Below are the code and all the weights of a small trained network. Each question names an input and a class and asks about switching units off, where a switched-off unit gives its printed mean instead of its output.

import numpy as np


def w(rows, s, z=0):
    codes = np.array(rows[::2]) - 128.0
    scale = np.full(codes.shape[1], s)
    scale[-1] = z or s
    return codes * scale


def f(y):
    return y / 2 * (1 + np.tanh(0.7978845608 * (y + 0.044715 * y**3)))


def log_softmax(a):
    a = a - a.max(-1, keepdims=True)
    return a - np.log(np.exp(a).sum(-1, keepdims=True))


def net(x, mask):
    res = np.array(x, float).reshape(1, 8) / 4 @ E
    y = f(res @ A[0][:, :-1].T + A[0][:, -1])
    res = res + np.where(mask, y, B[0][:, -1]) @ B[0][:, :-1]
    return log_softmax(res[-1] @ U[:, :-1].T + U[:, -1])


A, B = {}, {}
E = w([
[130,130,115,124],'x0',
[171,174,119,148],'x1',
[159,171,126,145],'x2',
[234,19,248,56],'x3',
[113,111,127,122],'x4',
[97,82,123,107],'x5',
[84,83,138,110],'x6',
[106,254,124,30],'x7',
],0.006)
A[0] = w([
[134,69,88,198,34],'neuron 1',
[171,159,145,137,137],'neuron 2',
[136,194,114,214,137],'neuron 3',
[80,148,2,138,66],'neuron 4',
[51,169,29,166,72],'neuron 5',
[126,99,175,71,109],'neuron 6',
[134,143,222,140,49],'neuron 7',
[109,119,139,160,3],'neuron 8',
[86,185,121,32,109],'neuron 9',
[98,173,122,38,81],'neuron 10',
[64,53,151,209,161],'neuron 11',
[65,149,97,176,23],'neuron 12',
[46,183,141,193,110],'neuron 13',
[145,107,187,86,21],'neuron 14',
[117,103,58,163,19],'neuron 15',
[141,157,82,43,75],'neuron 16',
],0.0098,0.0062)
B[0] = w([
[110,167,235,180,139],'neuron 1',
[83,108,85,92,157],'neuron 2',
[88,135,76,85,221],'neuron 3',
[241,41,172,102,221],'neuron 4',
[116,4,213,81,254],'neuron 5',
[80,108,165,154,168],'neuron 6',
[168,88,179,64,124],'neuron 7',
[255,111,245,227,99],'neuron 8',
[133,117,90,248,208],'neuron 9',
[148,201,103,248,172],'neuron 10',
[68,228,72,150,222],'neuron 11',
[158,32,208,113,152],'neuron 12',
[211,52,135,62,212],'neuron 13',
[236,62,169,109,139],'neuron 14',
[210,102,242,203,121],'neuron 15',
[109,70,115,237,150],'neuron 16',
],0.0075,0.0051)
U = w([
[200,85,247,37,40],'0',
[145,165,148,254,251],'1',
[109,168,91,70,181],'2',
],0.0079,0.0033)

Each question gives the input, the list of numbers given to net, and the class t.
The units are the neurons (one row each of A and B). Each row of codes is followed by its name. A weight is (code - 128) times the scale printed after its matrix; where a second scale follows, it is the last column's (A, B and U).
mask holds one flag per neuron, in row order. A switched-off neuron (its flag False) gives its mean, the last column of its row in B, instead of its output. The means were averaged over made-up inputs and are rounded, as every weight is.
A unit's drop is (log p(t) with every unit on - log p(t) with that unit switched off) / (log p(t) with every unit on - log p(t) with every unit switched off).
The circuit of an input: a set's keep is (log p(t) with only the set's units on - log p(t) with every unit switched off) / (log p(t) with every unit on - log p(t) with every unit switched off). Starting from the 12 units with the biggest drops (on a tie, the unit counted first), units are removed one at a time, each time the one whose removal leaves the highest keep (on an exact tie, the one counted first), for as long as the keep stays at least 0.8.
circuit, biggest first: the units of the circuit, biggest drop first
most important unit: the unit with the biggest drop
top k neurons: the k neurons with the biggest drops, biggest first
drop when u is switched off: that unit's drop, to one decimal
input [1,-3,-5,-2,0,-5,-4,7], class 1: circuit, biggest first : neuron 9; neuron 10
input [-5,-1,-6,1,-2,0,-6,-3], class 2: circuit, biggest first : neuron 9; neuron 10; neuron 4; neuron 5
input [1,5,7,5,2,-2,-3,-3], class 2: most important unit : neuron 5
input [7,-1,6,4,-8,-7,0,1], class 2: top 2 neurons : neuron 5; neuron 4
input [2,-1,-1,-5,6,3,-1,1], class 0: circuit, biggest first : neuron 5; neuron 4
input [-6,-7,-7,0,-8,7,4,-3], class 2: top 3 neurons : neuron 9; neuron 11; neuron 10
input [-8,4,-4,4,-8,3,3,5], class 1: top 2 neurons : neuron 5; neuron 13
input [-8,8,8,-3,-3,0,6,-6], class 2: top 4 neurons : neuron 3; neuron 9; neuron 10; neuron 16
input [-7,8,1,-5,8,-5,0,5], class 0: top 4 neurons : neuron 5; neuron 13; neuron 4; neuron 11
input [3,1,2,4,2,-3,-8,6], class 1: drop when neuron 5 is switched off : 0.1
input [-6,-4,0,-5,2,0,4,1], class 0: drop when neuron 5 is switched off : 0.3
input [8,-3,-4,-6,-1,0,1,-4], class 0: drop when neuron 5 is switched off : 0.2
